Below are the code and all the weights of a small trained network. Each question names an input and a target symbol and asks about switching units off, where a switched-off unit gives its printed mean instead of its output.

import numpy as np


def w(rows, s, z=0):
    codes = np.array(rows[::2]) - 128.0
    scale = np.full(codes.shape[1], s)
    scale[-1] = z or s
    return codes * scale


def f(y):
    return np.maximum(y, 0)


def softmax(a):
    e = np.exp(a - a.max(-1, keepdims=True))
    return e / e.sum(-1, keepdims=True)


def log_softmax(a):
    a = a - a.max(-1, keepdims=True)
    return a - np.log(np.exp(a).sum(-1, keepdims=True))


def net(x, mask):
    ids = ['ΔΞΠΦΨΩαβεζηθμστ'.index(c) for c in x.split()]
    T = len(ids)
    res = E[ids] + P[:T]
    r = res
    for j in range(3):
        rows = slice(4 * j, 4 * j + 4)
        q, k, v = (r @ M[0][rows].T for M in (Q, K, V))
        z = softmax(np.where(np.tri(T) > 0, q @ k.T / 4**0.5, -1e9)) @ v
        o = O[0][rows]
        res = res + np.where(mask[j], z, o[:, -1]) @ o[:, :-1]
    y = f(res @ A[0][:, :-1].T + A[0][:, -1])
    res = res + np.where(mask[3:11], y, B[0][:, -1]) @ B[0][:, :-1]
    return log_softmax(res[-1] @ U[:, :-1].T + U[:, -1])


Q, K, V, O, A, B = {}, {}, {}, {}, {}, {}
E = w([
[94,190,3,115,75],'Δ',
[51,94,87,149,217],'Ξ',
[161,160,11,96,101],'Π',
[142,186,71,82,32],'Φ',
[70,106,162,112,224],'Ψ',
[166,129,214,95,116],'Ω',
[149,188,135,230,211],'α',
[136,66,125,107,179],'β',
[135,154,117,80,185],'ε',
[71,192,119,91,120],'ζ',
[82,96,218,137,130],'η',
[195,37,193,119,101],'θ',
[69,100,141,185,101],'μ',
[103,137,177,113,184],'σ',
[146,26,97,175,115],'τ',
],0.02)
P = w([
[225,95,150,173,83],'0',
[210,91,148,168,96],'1',
[188,83,158,168,120],'2',
[161,80,157,161,140],'3',
[132,79,157,157,160],'4',
[105,77,157,150,172],'5',
[83,73,159,144,182],'6',
[61,73,152,140,196],'7',
[45,67,148,135,207],'8',
[27,70,147,136,210],'9',
[16,61,139,131,219],'10',
[1,58,133,133,221],'11',
],0.0036)
Q[0] = w([
[56,27,127,165,167],'H1',
[101,41,98,198,63],'H1',
[100,77,234,190,104],'H1',
[222,37,116,119,154],'H1',
[192,102,156,179,254],'H2',
[155,70,67,205,150],'H2',
[138,13,184,119,132],'H2',
[213,85,29,28,100],'H2',
[64,65,122,138,170],'H3',
[159,113,117,111,135],'H3',
[108,90,163,150,113],'H3',
[143,143,85,140,89],'H3',
],0.017)
K[0] = w([
[65,53,131,104,134],'H1',
[90,6,131,186,50],'H1',
[68,79,178,89,37],'H1',
[186,30,125,98,145],'H1',
[169,212,135,140,237],'H2',
[130,51,42,181,162],'H2',
[228,97,190,200,193],'H2',
[240,91,59,73,148],'H2',
[116,91,108,161,142],'H3',
[159,93,94,101,156],'H3',
[107,71,159,139,115],'H3',
[100,96,86,136,91],'H3',
],0.018)
V[0] = w([
[59,65,120,138,80],'H1',
[105,76,172,115,117],'H1',
[64,120,163,197,85],'H1',
[108,172,134,196,120],'H1',
[138,146,147,112,128],'H2',
[120,123,52,131,175],'H2',
[161,87,96,7,199],'H2',
[163,180,172,43,161],'H2',
[133,129,126,148,140],'H3',
[176,88,111,193,192],'H3',
[191,222,142,241,158],'H3',
[120,140,120,167,146],'H3',
],0.012)
O[0] = w([
[131,161,32,81,145,2],'H1',
[114,163,114,69,143,60],'H1',
[167,176,107,86,141,132],'H1',
[184,141,154,132,134,230],'H1',
[128,121,150,128,115,142],'H2',
[103,145,109,177,162,207],'H2',
[50,39,136,175,125,104],'H2',
[107,88,209,152,84,203],'H2',
[139,140,121,111,127,146],'H3',
[194,174,99,61,139,154],'H3',
[115,205,1,80,184,236],'H3',
[123,156,113,94,115,179],'H3',
],0.012,0.0044)
A[0] = w([
[82,43,158,82,71,123],'N1',
[216,125,145,135,184,132],'N2',
[34,223,85,122,95,105],'N3',
[205,110,178,189,164,19],'N4',
[76,162,76,60,179,213],'N5',
[90,65,203,78,124,250],'N6',
[72,96,71,110,117,141],'N7',
[43,88,83,2,147,18],'N8',
],0.014,0.0019)
B[0] = w([
[173,118,143,156,3,221],'N1',
[161,142,119,143,47,191],'N2',
[214,133,148,211,158,215],'N3',
[110,199,94,75,122,167],'N4',
[6,99,159,83,129,250],'N5',
[107,108,108,96,248,240],'N6',
[108,131,67,139,107,151],'N7',
[239,170,88,162,124,180],'N8',
],0.019,0.02)
U = w([
[172,130,60,134,114,149],'Δ',
[77,154,184,93,254,80],'Ξ',
[50,88,111,95,104,227],'Π',
[154,124,205,52,106,103],'Φ',
[205,138,111,110,96,85],'Ψ',
[153,138,146,142,49,39],'Ω',
[189,136,74,132,210,43],'α',
[207,133,241,185,153,157],'β',
[88,141,42,152,158,48],'ε',
[135,139,49,108,99,103],'ζ',
[71,159,140,193,132,2],'η',
[165,181,125,68,157,255],'θ',
[159,155,79,196,125,19],'μ',
[116,138,69,165,82,85],'σ',
[176,223,107,127,77,188],'τ',
],0.0087,0.006)

Each question gives the input, a string of symbols that net reads in full, and the target symbol t.
The units are the heads (4 rows each of Q, K, V and O) and the neurons (one row each of A and B). Each row of codes is followed by its name. A weight is (code - 128) times the scale printed after its matrix; where a second scale follows, it is the last column's (O, A, B and U).
mask holds one flag per unit, heads first, then neurons. A switched-off unit (its flag False) gives its mean, the last column of its rows in O or B, instead of its output. The means were averaged over made-up inputs and are rounded, as every weight is.
A unit's drop is (log p(t) with every unit on - log p(t) with that unit switched off) / (log p(t) with every unit on - log p(t) with every unit switched off).
The circuit of an input: a set's keep is (log p(t) with only the set's units on - log p(t) with every unit switched off) / (log p(t) with every unit on - log p(t) with every unit switched off). Starting from all 11 units, units are removed one at a time, each time the one whose removal leaves the highest keep (on an exact tie, the one counted first), for as long as the keep stays at least 0.8.
circuit, biggest first: the units of the circuit, biggest drop first
most important unit: the unit with the biggest drop
top k neurons: the k neurons with the biggest drops, biggest first
which heads matter: for each layer, one digit per head in row order, 1 if its drop is at least 0.15 and else 0, layers parted by /
input ε ζ θ Ψ, target α: circuit, biggest first	[N6, H1, H2, N8]
input ε Ψ ζ ζ Φ σ Ψ ε μ η, target θ: top 2 neurons	[N8, N1]
input Ω ζ α Ω, target θ: circuit, biggest first	[N1, N5, N3]
input ζ ε ζ θ ζ ε ε Δ, target μ: most important unit	N3
input α Φ ε Ψ Ψ, target θ: top 2 neurons	[N8, N5]
input α Ω μ Δ, target τ: top 3 neurons	[N6, N5, N4]
input τ α Δ ζ Ψ, target τ: circuit, biggest first	[N2, H2]
input Φ η Ξ ε Ξ Φ ζ ζ Ω α Ξ ζ, target Ξ: top 4 neurons	[N1, N8, N2, N3]
input α Ω ζ, target τ: circuit, biggest first	[H1, N4]
input Ω Φ σ ε ζ ζ Φ, target Ω: circuit, biggest first	[N1, H3]
input η Ψ β, target Δ: top 2 neurons	[N1, N5]
input Ψ ζ ζ η Ω α σ ζ Π ε, target τ: which heads matter	101
input η α ζ ζ Ω, target τ: circuit, biggest first	[H2, N6]
input ζ μ Ξ Ω Ψ Φ ε α ε η Ψ ζ, target θ: most important unit	N5
input ζ α Ω, target τ: which heads matter	010
input Ψ Ψ η α ε Δ ζ η ζ Ξ, target τ: circuit, biggest first	[N6, H1]
input ζ ζ μ ζ ζ ζ α Π, target τ: circuit, biggest first	[H1, N4]
input ζ ζ ζ Ω, target Φ: which heads matter	010
input Ψ ζ η ζ η ζ Ψ Φ, target Ω: which heads matter	001
input β Φ Ψ ε α ε ζ σ ζ ζ ε, target Ξ: most important unit	H2
input Δ ζ ζ ζ Ω ζ Π μ, target τ: which heads matter	010
input ε ζ ζ β α α ζ τ ζ, target β: which heads matter	001
input μ α ζ ζ, target θ: circuit, biggest first	[H1, N5, N1, N3]
